Below are the code and all the weights of a small trained network. Each question names an input and a class and asks about switching units off, where a switched-off unit gives its printed mean instead of its output.

import numpy as np


def w(rows, s, z=0):
    codes = np.array(rows[::2]) - 128.0
    scale = np.full(codes.shape[1], s)
    scale[-1] = z or s
    return codes * scale


def norm(h):
    return h / np.sqrt((h * h).mean(-1, keepdims=True) + 1e-5)


def f(y):
    return y / 2 * (1 + np.tanh(0.7978845608 * (y + 0.044715 * y**3)))


def log_softmax(a):
    a = a - a.max(-1, keepdims=True)
    return a - np.log(np.exp(a).sum(-1, keepdims=True))


def net(x, mask):
    res = np.array(x, float).reshape(1, 2) / 4 @ E
    u = 0
    for l in range(3):
        y = f(norm(res) @ A[l][:, :-1].T + A[l][:, -1])
        res = res + np.where(mask[u : u + 6], y, B[l][:, -1]) @ B[l][:, :-1]
        u += 6
    return log_softmax(norm(res)[-1] @ U[:, :-1].T + U[:, -1])


A, B = {}, {}
E = w([
[111,208,191,66,15,222,65,132,118],'x0',
[74,207,165,133,254,117,199,24,215],'x1',
],0.0005)
A[0] = w([
[137,172,186,33,11,189,7,127,104,231],'L0N1',
[120,122,142,130,136,131,130,109,103,80],'L0N2',
[144,84,104,117,22,139,44,231,33,91],'L0N3',
[107,166,186,105,151,155,156,49,204,5],'L0N4',
[65,211,177,134,155,165,180,84,182,62],'L0N5',
[153,49,65,198,174,44,165,138,106,65],'L0N6',
],0.0016,0.0003)
B[0] = w([
[204,52,101,221,40,152,195,166,83,251],'L0N1',
[144,124,125,99,127,140,128,152,139,124],'L0N2',
[105,200,216,14,108,38,88,135,41,228],'L0N3',
[110,107,84,98,148,93,23,249,104,163],'L0N4',
[148,102,106,63,131,99,24,145,98,177],'L0N5',
[123,105,81,209,97,240,142,197,100,171],'L0N6',
],0.0013,0.0017)
A[1] = w([
[129,121,138,212,128,144,254,65,147,2],'L1N1',
[124,160,139,132,144,96,171,74,170,79],'L1N2',
[192,81,91,125,87,98,101,144,95,36],'L1N3',
[142,85,66,173,147,121,191,140,132,105],'L1N4',
[130,146,137,102,196,134,112,101,185,151],'L1N5',
[114,103,110,146,170,64,236,96,160,32],'L1N6',
],0.0027,0.00056)
B[1] = w([
[144,109,137,85,59,122,134,204,62,115],'L1N1',
[93,155,154,70,98,99,48,152,34,72],'L1N2',
[59,217,199,48,147,122,66,88,104,255],'L1N3',
[170,160,94,146,111,174,177,104,206,201],'L1N4',
[85,91,87,66,90,48,95,155,8,187],'L1N5',
[148,156,205,120,52,190,97,125,119,142],'L1N6',
],0.0015,0.00081)
A[2] = w([
[161,121,143,72,54,104,124,143,52,98],'L2N1',
[149,169,168,136,109,198,89,84,179,88],'L2N2',
[180,79,111,139,132,70,106,187,84,49],'L2N3',
[201,79,132,203,7,220,157,166,165,3],'L2N4',
[111,146,96,92,54,144,73,144,123,154],'L2N5',
[170,78,69,211,147,149,239,135,142,123],'L2N6',
],0.0021,0.00064)
B[2] = w([
[226,96,125,142,96,140,211,169,119,250],'L2N1',
[74,166,122,206,158,199,148,51,217,122],'L2N2',
[41,233,188,106,136,175,140,8,142,160],'L2N3',
[67,122,98,61,211,44,67,130,87,251],'L2N4',
[164,80,152,202,133,133,243,120,162,199],'L2N5',
[201,63,110,171,91,155,168,178,222,182],'L2N6',
],0.0017,0.0013)
U = w([
[236,147,217,103,9,105,225,161,3,213],'0',
[42,155,76,18,201,43,36,105,62,180],'1',
[208,24,22,191,147,137,209,234,235,157],'2',
[101,177,173,218,132,221,120,38,227,2],'3',
],0.007,0.0017)

Each question gives the input, the list of numbers given to net, and the class t.
The units are the neurons (one row each of A and B). Each row of codes is followed by its name. A weight is (code - 128) times the scale printed after its matrix; where a second scale follows, it is the last column's (A, B and U).
mask holds one flag per neuron, layer by layer. A switched-off neuron (its flag False) gives its mean, the last column of its row in B, instead of its output. The means were averaged over made-up inputs and are rounded, as every weight is.
A unit's drop is (log p(t) with every unit on - log p(t) with that unit switched off) / (log p(t) with every unit on - log p(t) with every unit switched off).
most important unit: the unit with the biggest drop
k most important neurons: the k neurons with the biggest drops, biggest first
top k neurons in layer l: the k neurons of layer l with the biggest drops, biggest first
drop when u is switched off: that unit's drop, to one decimal
input [7,2], class 3: top 3 neurons in layer 2 : L2N2; L2N5; L2N6
input [-1,2], class 1: 2 most important neurons : L0N1; L1N5
input [6,2], class 3: top 2 neurons in layer 0 : L0N6; L0N5
input [7,4], class 3: top 2 neurons in layer 0 : L0N3; L0N5
input [-2,8], class 1: most important unit : L0N1
input [-6,-7], class 0: 2 most important neurons : L0N3; L1N3
input [-1,-1], class 2: 3 most important neurons : L0N6; L2N6; L1N3
input [6,4], class 3: 3 most important neurons : L0N3; L0N5; L2N6
input [-3,6], class 1: top 2 neurons in layer 0 : L0N1; L0N4
input [2,5], class 1: drop when L2N1 is switched off : 0.0
input [7,3], class 3: drop when L1N5 is switched off : 0.5
input [-1,6], class 1: drop when L0N1 is switched off : 1.3
